Here is a tiny trained network, its code and every weight. The questions are about switching its units off for an input and a class, where a switched-off unit gives its printed mean instead of its output.

import numpy as np


def w(rows, s, z=0):
    codes = np.array(rows[::2]) - 128.0
    scale = np.full(codes.shape[1], s)
    scale[-1] = z or s
    return codes * scale


def f(y):
    return y / 2 * (1 + np.tanh(0.7978845608 * (y + 0.044715 * y**3)))


def log_softmax(a):
    a = a - a.max(-1, keepdims=True)
    return a - np.log(np.exp(a).sum(-1, keepdims=True))


def net(x, mask):
    res = np.array(x, float).reshape(1, 7) / 4 @ E
    y = f(res @ A[0][:, :-1].T + A[0][:, -1])
    res = res + np.where(mask, y, B[0][:, -1]) @ B[0][:, :-1]
    return log_softmax(res[-1] @ U[:, :-1].T + U[:, -1])


A, B = {}, {}
E = w([
[179,125,117],'x0',
[204,205,1],'x1',
[141,149,182],'x2',
[97,140,198],'x3',
[203,177,169],'x4',
[123,251,222],'x5',
[237,93,224],'x6',
],0.0069)
A[0] = w([
[149,126,188,80],'n0',
[12,162,81,129],'n1',
[165,112,73,214],'n2',
[51,243,170,114],'n3',
[173,195,114,245],'n4',
[80,83,179,163],'n5',
[137,131,197,82],'n6',
[165,158,133,223],'n7',
[129,76,111,29],'n8',
[130,106,173,52],'n9',
[88,60,100,103],'n10',
[162,119,14,68],'n11',
[27,157,104,136],'n12',
[130,239,94,206],'n13',
[17,157,63,166],'n14',
[243,62,102,146],'n15',
[124,101,139,4],'n16',
[49,148,148,71],'n17',
[145,214,83,189],'n18',
[143,125,241,15],'n19',
[164,122,142,93],'n20',
],0.011,0.0031)
B[0] = w([
[54,154,149,174],'n0',
[185,27,98,237],'n1',
[175,66,22,204],'n2',
[140,75,182,219],'n3',
[184,141,150,221],'n4',
[84,46,104,209],'n5',
[30,160,192,181],'n6',
[186,172,113,185],'n7',
[53,92,172,146],'n8',
[90,135,176,149],'n9',
[177,127,187,202],'n10',
[69,37,144,238],'n11',
[152,35,126,211],'n12',
[172,150,113,231],'n13',
[176,2,90,253],'n14',
[186,104,106,235],'n15',
[74,115,166,119],'n16',
[91,82,128,167],'n17',
[178,130,85,218],'n18',
[56,137,150,221],'n19',
[122,138,120,143],'n20',
],0.0058,0.0068)
U = w([
[58,163,191,4],'0',
[179,189,92,205],'1',
[147,169,82,122],'2',
[133,1,79,153],'3',
],0.0095,0.0037)

Each question gives the input, the list of numbers given to net, and the class t.
The units are the neurons (one row each of A and B). Each row of codes is followed by its name. A weight is (code - 128) times the scale printed after its matrix; where a second scale follows, it is the last column's (A, B and U).
mask holds one flag per neuron, in row order. A switched-off neuron (its flag False) gives its mean, the last column of its row in B, instead of its output. The means were averaged over made-up inputs and are rounded, as every weight is.
A unit's drop is (log p(t) with every unit on - log p(t) with that unit switched off) / (log p(t) with every unit on - log p(t) with every unit switched off).
The circuit of an input: a set's keep is (log p(t) with only the set's units on - log p(t) with every unit switched off) / (log p(t) with every unit on - log p(t) with every unit switched off). Starting from the 12 units with the biggest drops (on a tie, the unit counted first), units are removed one at a time, each time the one whose removal leaves the highest keep (on an exact tie, the one counted first), for as long as the keep stays at least 0.8.
units of the circuit, in order: the units of the circuit, biggest drop first
k most important neurons: the k neurons with the biggest drops, biggest first
drop of u: that unit's drop, to one decimal
input [7,-1,8,3,-4,2,-2], class 1: units of the circuit, in order : n11; n14
input [6,-1,-6,-3,8,7,6], class 0: 3 most important neurons : n6; n19; n0
input [0,-6,-4,-3,3,6,-3], class 0: units of the circuit, in order : n2; n14; n15
input [-1,-8,-5,2,8,2,-5], class 0: 2 most important neurons : n2; n14
input [6,8,7,2,-2,4,-7], class 3: units of the circuit, in order : n14
input [-6,8,5,0,8,0,-8], class 3: 4 most important neurons : n14; n11; n1; n3
input [-5,2,8,3,1,-7,6], class 1: drop of n1 : 0.2
input [5,-1,3,-4,-5,6,8], class 0: drop of n6 : 0.1
input [6,2,8,1,7,-2,-5], class 1: drop of n2 : 0.0
input [7,0,0,4,-7,1,4], class 1: drop of n11 : 0.2
